Below are the code and all the weights of a small trained network. Each question names an input and a target symbol and asks about switching units off, where a switched-off unit gives its printed mean instead of its output.

import numpy as np


def w(rows, s, z=0):
    codes = np.array(rows[::2]) - 128.0
    scale = np.full(codes.shape[1], s)
    scale[-1] = z or s
    return codes * scale


def f(y):
    return y / 2 * (1 + np.tanh(0.7978845608 * (y + 0.044715 * y**3)))


def softmax(a):
    e = np.exp(a - a.max(-1, keepdims=True))
    return e / e.sum(-1, keepdims=True)


def log_softmax(a):
    a = a - a.max(-1, keepdims=True)
    return a - np.log(np.exp(a).sum(-1, keepdims=True))


def net(x, mask):
    ids = ['αβδεζλμξπστφ'.index(c) for c in x.split()]
    T = len(ids)
    res = E[ids] + P[:T]
    u = 0
    for l in range(2):
        r = res
        for j in range(3):
            rows = slice(2 * j, 2 * j + 2)
            q, k, v = (r @ M[l][rows].T for M in (Q, K, V))
            z = softmax(np.where(np.tri(T) > 0, q @ k.T / 2**0.5, -1e9)) @ v
            o = O[l][rows]
            res = res + np.where(mask[u + j], z, o[:, -1]) @ o[:, :-1]
        u += 3
        y = f(res @ A[l][:, :-1].T + A[l][:, -1])
        res = res + np.where(mask[u : u + 4], y, B[l][:, -1]) @ B[l][:, :-1]
        u += 4
    return log_softmax(res[-1] @ U[:, :-1].T + U[:, -1])


Q, K, V, O, A, B = {}, {}, {}, {}, {}, {}
E = w([
[138,124,75,30,112,103,152,101],'α',
[137,191,57,123,54,187,88,123],'β',
[78,246,65,33,122,186,84,96],'δ',
[157,203,78,149,106,163,157,53],'ε',
[153,140,100,119,97,94,175,67],'ζ',
[179,174,116,76,69,143,136,37],'λ',
[145,172,43,156,58,91,172,73],'μ',
[140,172,29,75,86,106,152,79],'ξ',
[118,148,47,132,152,112,168,108],'π',
[112,160,76,73,158,180,120,114],'σ',
[207,172,84,134,33,191,95,89],'τ',
[139,230,120,170,67,150,156,71],'φ',
],0.012)
P = w([
[123,91,200,110,183,128,106,168],'0',
[134,95,49,56,133,77,75,57],'1',
[146,78,2,155,144,108,166,51],'2',
[192,121,42,64,141,107,175,118],'3',
[209,83,60,81,137,71,54,144],'4',
[105,54,61,95,144,58,19,9],'5',
[111,50,16,60,119,153,195,56],'6',
[211,174,33,88,144,114,211,160],'7',
[215,145,57,156,177,43,72,130],'8',
[126,49,44,127,90,118,52,61],'9',
[103,83,12,81,110,137,153,91],'10',
],0.0098)
Q[0] = w([
[106,246,2,134,68,68,113,87],'L0H1',
[116,196,40,24,100,120,172,83],'L0H1',
[137,150,6,85,110,134,164,40],'L0H2',
[117,168,205,82,215,57,202,47],'L0H2',
[144,157,108,91,111,200,235,178],'L0H3',
[243,191,156,107,169,55,97,214],'L0H3',
],0.069)
K[0] = w([
[119,133,111,188,107,139,233,137],'L0H1',
[172,113,52,183,126,110,184,83],'L0H1',
[131,125,254,128,133,108,142,162],'L0H2',
[136,114,159,55,47,153,97,109],'L0H2',
[139,118,135,149,165,68,17,81],'L0H3',
[56,65,119,137,100,175,129,53],'L0H3',
],0.088)
V[0] = w([
[146,114,155,104,181,183,123,103],'L0H1',
[85,87,169,179,109,109,99,160],'L0H1',
[55,223,145,164,113,68,183,78],'L0H2',
[86,107,120,88,22,17,111,157],'L0H2',
[161,190,147,168,17,215,58,122],'L0H3',
[248,90,233,129,51,55,215,61],'L0H3',
],0.018)
O[0] = w([
[134,170,147,110,114,183,83,128,100],'L0H1',
[135,156,195,191,119,121,167,134,4],'L0H1',
[131,171,159,129,125,53,170,21,100],'L0H2',
[113,108,133,98,54,54,98,174,99],'L0H2',
[200,164,149,129,206,2,13,127,150],'L0H3',
[168,211,86,75,195,154,227,233,114],'L0H3',
],0.0097,0.02)
A[0] = w([
[117,144,205,208,95,88,141,228,2],'L0N1',
[142,126,187,200,96,66,199,189,4],'L0N2',
[115,129,182,250,98,88,173,216,29],'L0N3',
[134,137,108,105,146,140,161,165,59],'L0N4',
],0.017,0.0092)
B[0] = w([
[145,168,126,142,130,80,83,166,128],'L0N1',
[153,125,90,145,155,150,161,125,129],'L0N2',
[114,173,211,26,66,107,107,127,128],'L0N3',
[215,164,169,182,1,89,95,53,252],'L0N4',
],0.0092,0.014)
Q[1] = w([
[117,132,42,117,107,120,106,6],'L1H1',
[143,143,168,156,106,141,143,161],'L1H1',
[85,117,204,155,139,122,216,216],'L1H2',
[153,136,92,86,109,119,116,130],'L1H2',
[138,111,115,105,104,129,134,153],'L1H3',
[198,171,16,73,97,147,76,7],'L1H3',
],0.13)
K[1] = w([
[106,155,206,181,163,129,158,205],'L1H1',
[115,86,69,119,151,92,132,123],'L1H1',
[151,87,30,70,99,77,137,63],'L1H2',
[92,89,123,142,167,128,154,188],'L1H2',
[118,103,133,58,107,130,110,123],'L1H3',
[133,157,246,170,139,138,120,211],'L1H3',
],0.11)
V[1] = w([
[76,175,159,158,132,49,169,106],'L1H1',
[118,77,64,235,133,90,151,94],'L1H1',
[111,133,104,46,78,116,139,75],'L1H2',
[90,140,250,146,110,108,96,142],'L1H2',
[111,94,74,30,106,72,116,145],'L1H3',
[106,170,91,54,196,149,119,43],'L1H3',
],0.016)
O[1] = w([
[133,183,211,154,63,141,108,184,3],'L1H1',
[74,194,98,68,130,134,105,22,53],'L1H1',
[45,174,124,152,146,104,135,226,171],'L1H2',
[137,147,85,220,87,204,78,158,150],'L1H2',
[131,102,35,138,68,26,149,89,86],'L1H3',
[143,131,158,254,186,136,210,128,159],'L1H3',
],0.0084,0.019)
A[1] = w([
[125,108,102,89,64,199,248,152,61],'L1N1',
[95,141,136,82,96,78,113,172,97],'L1N2',
[51,200,172,126,138,115,170,144,2],'L1N3',
[14,8,187,137,53,185,160,101,24],'L1N4',
],0.014,0.009)
B[1] = w([
[70,105,227,60,150,83,76,127,247],'L1N1',
[147,89,225,217,140,205,177,135,209],'L1N2',
[182,58,37,25,108,104,125,22,146],'L1N3',
[116,254,85,195,136,121,105,167,253],'L1N4',
],0.0086,0.02)
U = w([
[123,118,208,109,140,207,98,154,153],'α',
[174,74,200,144,190,132,34,123,2],'β',
[158,132,160,138,111,161,51,128,90],'δ',
[141,99,122,100,193,253,165,170,242],'ε',
[153,138,212,115,103,149,118,116,140],'ζ',
[221,190,179,131,133,138,125,168,112],'λ',
[130,105,151,128,121,138,163,146,242],'μ',
[95,57,150,118,133,217,151,172,228],'ξ',
[132,192,168,77,190,129,90,167,157],'π',
[130,144,128,158,145,195,140,169,127],'σ',
[199,160,165,96,207,109,60,236,79],'τ',
[175,147,183,133,204,168,134,146,134],'φ',
],0.0042,0.0061)

Each question gives the input, a string of symbols that net reads in full, and the target symbol t.
The units are the heads (2 rows each of Q, K, V and O) and the neurons (one row each of A and B). Each row of codes is followed by its name. A weight is (code - 128) times the scale printed after its matrix; where a second scale follows, it is the last column's (O, A, B and U).
mask holds one flag per unit, layer by layer, with each layer's heads first. A switched-off unit (its flag False) gives its mean, the last column of its rows in O or B, instead of its output. The means were averaged over made-up inputs and are rounded, as every weight is.
A unit's drop is (log p(t) with every unit on - log p(t) with that unit switched off) / (log p(t) with every unit on - log p(t) with every unit switched off).
The circuit of an input: a set's keep is (log p(t) with only the set's units on - log p(t) with every unit switched off) / (log p(t) with every unit on - log p(t) with every unit switched off). Starting from the 12 units with the biggest drops (on a tie, the unit counted first), units are removed one at a time, each time the one whose removal leaves the highest keep (on an exact tie, the one counted first), for as long as the keep stays at least 0.8.
circuit, biggest first: the units of the circuit, biggest drop first
most important unit: the unit with the biggest drop
top k neurons: the k neurons with the biggest drops, biggest first
which heads matter: for each layer, one digit per head in row order, 1 if its drop is at least 0.15 and else 0, layers parted by /
input μ φ λ β δ σ φ λ β τ β, target β: which heads matter	001 / 000
input ξ τ ζ τ β ζ, target μ: which heads matter	010 / 001
input β β σ σ δ σ ε τ τ ξ μ, target τ: which heads matter	001 / 000
input ε λ ζ π λ β β δ φ, target φ: which heads matter	010 / 001
input α σ α, target ξ: circuit, biggest first	L0H2; L0H3
input λ β σ σ σ α, target τ: top 3 neurons	L1N4; L0N4; L1N2
input τ τ λ π β ε ξ φ, target ε: which heads matter	110 / 000
input ξ λ φ λ τ ξ ε σ β λ λ, target μ: most important unit	L1H3
input ε β ζ, target φ: which heads matter	011 / 011
input μ σ φ β β δ β, target ζ: circuit, biggest first	L1H1; L0H2
input β μ β δ β σ, target δ: circuit, biggest first	L0H3; L1H2; L1N4
input β β ε π β β ε λ λ, target ε: circuit, biggest first	L0N4; L1N1
input λ β τ, target τ: circuit, biggest first	L0H3; L1H1
input σ λ μ ζ ξ σ λ β, target σ: circuit, biggest first	L0H3; L1N4; L0H1; L1H2
input β β β σ τ σ τ α, target δ: circuit, biggest first	L0H3; L1H2; L0H1
input ξ μ λ, target ξ: top 2 neurons	L1N2; L1N4
input β β ζ β δ β π β λ, target π: circuit, biggest first	L1N4; L1N1; L0H3
input ζ β λ φ φ μ π ζ μ, target α: circuit, biggest first	L0H3; L1N1
input δ β δ β δ β φ β π, target σ: which heads matter	101 / 011
input φ λ σ λ τ ζ, target λ: which heads matter	001 / 100
